Here is a tiny trained network, its code and every weight. The questions are about switching its units off for an input and a class, where a switched-off unit gives its printed mean instead of its output.

import numpy as np


def w(rows, s, z=0):
    codes = np.array(rows[::2]) - 128.0
    scale = np.full(codes.shape[1], s)
    scale[-1] = z or s
    return codes * scale


def norm(h):
    return h / np.sqrt((h * h).mean(-1, keepdims=True) + 1e-5)


def f(y):
    return y / 2 * (1 + np.tanh(0.7978845608 * (y + 0.044715 * y**3)))


def log_softmax(a):
    a = a - a.max(-1, keepdims=True)
    return a - np.log(np.exp(a).sum(-1, keepdims=True))


def net(x, mask):
    res = np.array(x, float).reshape(1, 7) / 4 @ E
    u = 0
    for l in range(4):
        y = f(norm(res) @ A[l][:, :-1].T + A[l][:, -1])
        res = res + np.where(mask[u : u + 6], y, B[l][:, -1]) @ B[l][:, :-1]
        u += 6
    return log_softmax(norm(res)[-1] @ U[:, :-1].T + U[:, -1])


A, B = {}, {}
E = w([
[242,104,132,179,141,83,69,67,182,35,116],'x0',
[100,182,135,135,212,93,116,144,188,137,78],'x1',
[75,127,237,143,45,133,106,115,115,82,73],'x2',
[163,2,140,76,119,117,148,149,164,244,122],'x3',
[74,124,114,189,84,110,84,136,207,139,47],'x4',
[147,179,114,115,112,193,74,164,232,56,145],'x5',
[114,145,151,119,163,113,11,86,150,164,199],'x6',
],0.0095)
A[0] = w([
[62,223,131,183,180,154,123,190,122,132,98,58],'0.n0',
[166,152,143,78,188,148,120,113,90,141,254,45],'0.n1',
[116,173,150,183,126,127,138,112,108,58,149,125],'0.n2',
[39,132,142,123,98,64,90,124,148,130,107,2],'0.n3',
[135,104,78,84,186,102,100,101,165,203,154,94],'0.n4',
[212,125,146,138,152,92,100,85,128,68,84,61],'0.n5',
],0.0095,0.0042)
B[0] = w([
[143,174,101,75,118,123,105,82,201,114,27,231],'0.n0',
[123,166,167,201,99,137,174,65,206,48,172,246],'0.n1',
[137,85,64,1,217,92,83,97,144,173,173,239],'0.n2',
[59,124,118,194,160,224,114,68,136,129,90,171],'0.n3',
[134,96,99,91,151,133,110,138,39,201,116,227],'0.n4',
[177,146,152,218,125,31,140,218,167,63,214,253],'0.n5',
],0.0098,0.0047)
A[1] = w([
[82,139,138,116,107,110,206,75,66,117,131,137],'1.n0',
[101,99,203,105,100,132,2,70,136,131,144,13],'1.n1',
[144,64,168,167,97,98,130,112,172,75,69,23],'1.n2',
[54,119,170,185,115,42,48,40,79,168,103,154],'1.n3',
[19,225,91,125,202,91,171,139,100,110,108,247],'1.n4',
[184,192,109,122,149,95,112,89,89,59,121,41],'1.n5',
],0.011,0.0012)
B[1] = w([
[166,105,161,99,118,156,85,168,60,233,129,201],'1.n0',
[96,135,241,237,48,95,85,113,72,103,102,214],'1.n1',
[170,175,151,148,98,101,196,51,221,102,148,196],'1.n2',
[142,2,67,125,77,146,70,109,167,193,71,227],'1.n3',
[12,175,173,188,72,59,96,57,108,76,82,255],'1.n4',
[155,117,94,111,211,103,117,100,154,100,208,242],'1.n5',
],0.0096,0.0073)
A[2] = w([
[96,98,142,100,107,170,179,114,232,207,152,76],'2.n0',
[183,56,127,97,119,93,31,138,189,158,85,202],'2.n1',
[176,96,142,129,240,170,117,162,79,145,240,2],'2.n2',
[129,111,70,136,160,124,164,93,1,100,157,7],'2.n3',
[30,157,172,118,105,235,110,157,164,124,163,63],'2.n4',
[121,61,81,111,212,78,155,193,145,188,116,51],'2.n5',
],0.0076,0.0047)
B[2] = w([
[171,121,138,158,180,138,109,123,142,149,157,147],'2.n0',
[148,87,173,130,176,123,106,154,63,117,136,254],'2.n1',
[179,133,145,113,100,252,119,126,252,130,72,181],'2.n2',
[130,137,168,165,196,182,97,123,177,151,156,143],'2.n3',
[153,191,176,202,116,87,166,109,170,71,96,147],'2.n4',
[129,108,127,141,150,55,73,100,166,194,104,159],'2.n5',
],0.013,0.0059)
A[3] = w([
[145,141,168,168,92,166,198,157,151,119,128,69],'3.n0',
[124,116,159,145,224,60,78,168,153,171,157,194],'3.n1',
[91,75,173,142,90,153,248,162,49,180,90,6],'3.n2',
[110,170,103,2,167,146,175,131,196,142,74,207],'3.n3',
[28,155,128,153,69,139,190,155,32,153,157,99],'3.n4',
[69,192,162,149,144,200,96,66,90,87,198,96],'3.n5',
],0.0094,0.0021)
B[3] = w([
[143,234,170,63,198,102,156,71,133,188,150,157],'3.n0',
[171,102,167,234,72,140,212,139,23,206,158,253],'3.n1',
[155,222,100,36,155,69,176,233,81,109,170,211],'3.n2',
[54,51,119,114,58,171,40,86,102,235,185,174],'3.n3',
[248,161,178,138,141,130,164,211,161,56,44,196],'3.n4',
[238,66,145,100,218,15,164,111,119,254,143,223],'3.n5',
],0.0081,0.0061)
U = w([
[172,145,118,97,138,229,160,119,182,148,166,116],'0',
[45,112,156,153,60,147,74,106,140,124,2,129],'1',
[149,105,30,81,125,165,105,212,150,8,181,10],'2',
[166,47,118,113,137,120,117,174,69,218,115,192],'3',
[150,189,157,67,102,126,172,232,81,139,98,110],'4',
[53,196,37,50,162,113,93,92,158,106,152,3],'5',
[182,144,167,185,137,46,161,80,158,57,174,207],'6',
],0.017,0.0055)

Each question gives the input, the list of numbers given to net, and the class t.
The units are the neurons (one row each of A and B). Each row of codes is followed by its name. A weight is (code - 128) times the scale printed after its matrix; where a second scale follows, it is the last column's (A, B and U).
mask holds one flag per neuron, layer by layer. A switched-off neuron (its flag False) gives its mean, the last column of its row in B, instead of its output. The means were averaged over made-up inputs and are rounded, as every weight is.
A unit's drop is (log p(t) with every unit on - log p(t) with that unit switched off) / (log p(t) with every unit on - log p(t) with every unit switched off).
The circuit of an input: a set's keep is (log p(t) with only the set's units on - log p(t) with every unit switched off) / (log p(t) with every unit on - log p(t) with every unit switched off). Starting from the 12 units with the biggest drops (on a tie, the unit counted first), units are removed one at a time, each time the one whose removal leaves the highest keep (on an exact tie, the one counted first), for as long as the keep stays at least 0.8.
units of the circuit, in order: the units of the circuit, biggest drop first
most important unit: the unit with the biggest drop
k most important neurons: the k neurons with the biggest drops, biggest first
top k neurons in layer l: the k neurons of layer l with the biggest drops, biggest first
input [-6,3,-3,-2,-2,3,-7], class 1: most important unit -> 0.n0
input [-7,0,0,6,-7,6,5], class 0: 2 most important neurons -> [1.n4, 2.n2]
input [-5,-7,5,6,6,5,-3], class 6: 2 most important neurons -> [2.n4, 0.n4]
input [-6,5,-7,-7,-8,6,-5], class 5: units of the circuit, in order -> [0.n0, 3.n3]
input [-5,-7,-5,-8,3,2,4], class 5: 3 most important neurons -> [0.n0, 0.n2, 3.n1]
input [-2,7,4,7,-2,6,-5], class 0: 3 most important neurons -> [0.n2, 0.n4, 1.n3]
input [3,6,-8,3,-5,-1,0], class 0: 2 most important neurons -> [2.n2, 0.n1]
input [6,-4,-5,8,-5,-4,0], class 0: units of the circuit, in order -> [2.n2, 1.n3, 1.n4]
input [-2,0,-1,5,-5,6,-3], class 0: 2 most important neurons -> [1.n4, 1.n1]
input [-3,-6,2,5,-2,6,-4], class 4: 2 most important neurons -> [1.n5, 0.n1]
input [0,-8,-8,-2,6,0,5], class 3: top 2 neurons in layer 0 -> [0.n5, 0.n4]
input [-7,-6,-8,-7,8,-8,-1], class 1: 2 most important neurons -> [1.n4, 0.n0]
input [7,-7,-8,2,-8,-5,5], class 0: 3 most important neurons -> [2.n2, 1.n4, 0.n4]
input [-7,7,-5,-8,4,-6,-2], class 1: units of the circuit, in order -> [1.n4]
input [0,-5,-4,-7,-8,2,-4], class 0: 2 most important neurons -> [2.n2, 1.n1]
input [5,-8,3,-6,8,-5,4], class 3: 2 most important neurons -> [1.n3, 0.n2]
input [-7,-4,7,8,-7,8,3], class 6: 2 most important neurons -> [2.n4, 0.n1]
input [-4,8,-8,-5,6,7,2], class 1: top 3 neurons in layer 1 -> [1.n4, 1.n5, 1.n2]
input [4,-4,-5,2,2,2,-1], class 3: 4 most important neurons -> [0.n1, 0.n4, 1.n4, 2.n1]
input [2,1,-3,0,-2,3,3], class 0: most important unit -> 1.n4
input [-4,3,-6,-1,-8,-6,-6], class 4: top 3 neurons in layer 1 -> [1.n4, 1.n0, 1.n5]
input [0,-8,2,-1,7,7,-3], class 6: top 3 neurons in layer 1 -> [1.n3, 1.n2, 1.n4]
input [2,0,-7,0,3,-2,-8], class 3: top 2 neurons in layer 0 -> [0.n1, 0.n5]
input [-3,3,-8,-8,5,-5,-2], class 1: top 2 neurons in layer 0 -> [0.n5, 0.n1]
input [1,0,-4,-7,5,7,3], class 5: top 2 neurons in layer 3 -> [3.n4, 3.n3]
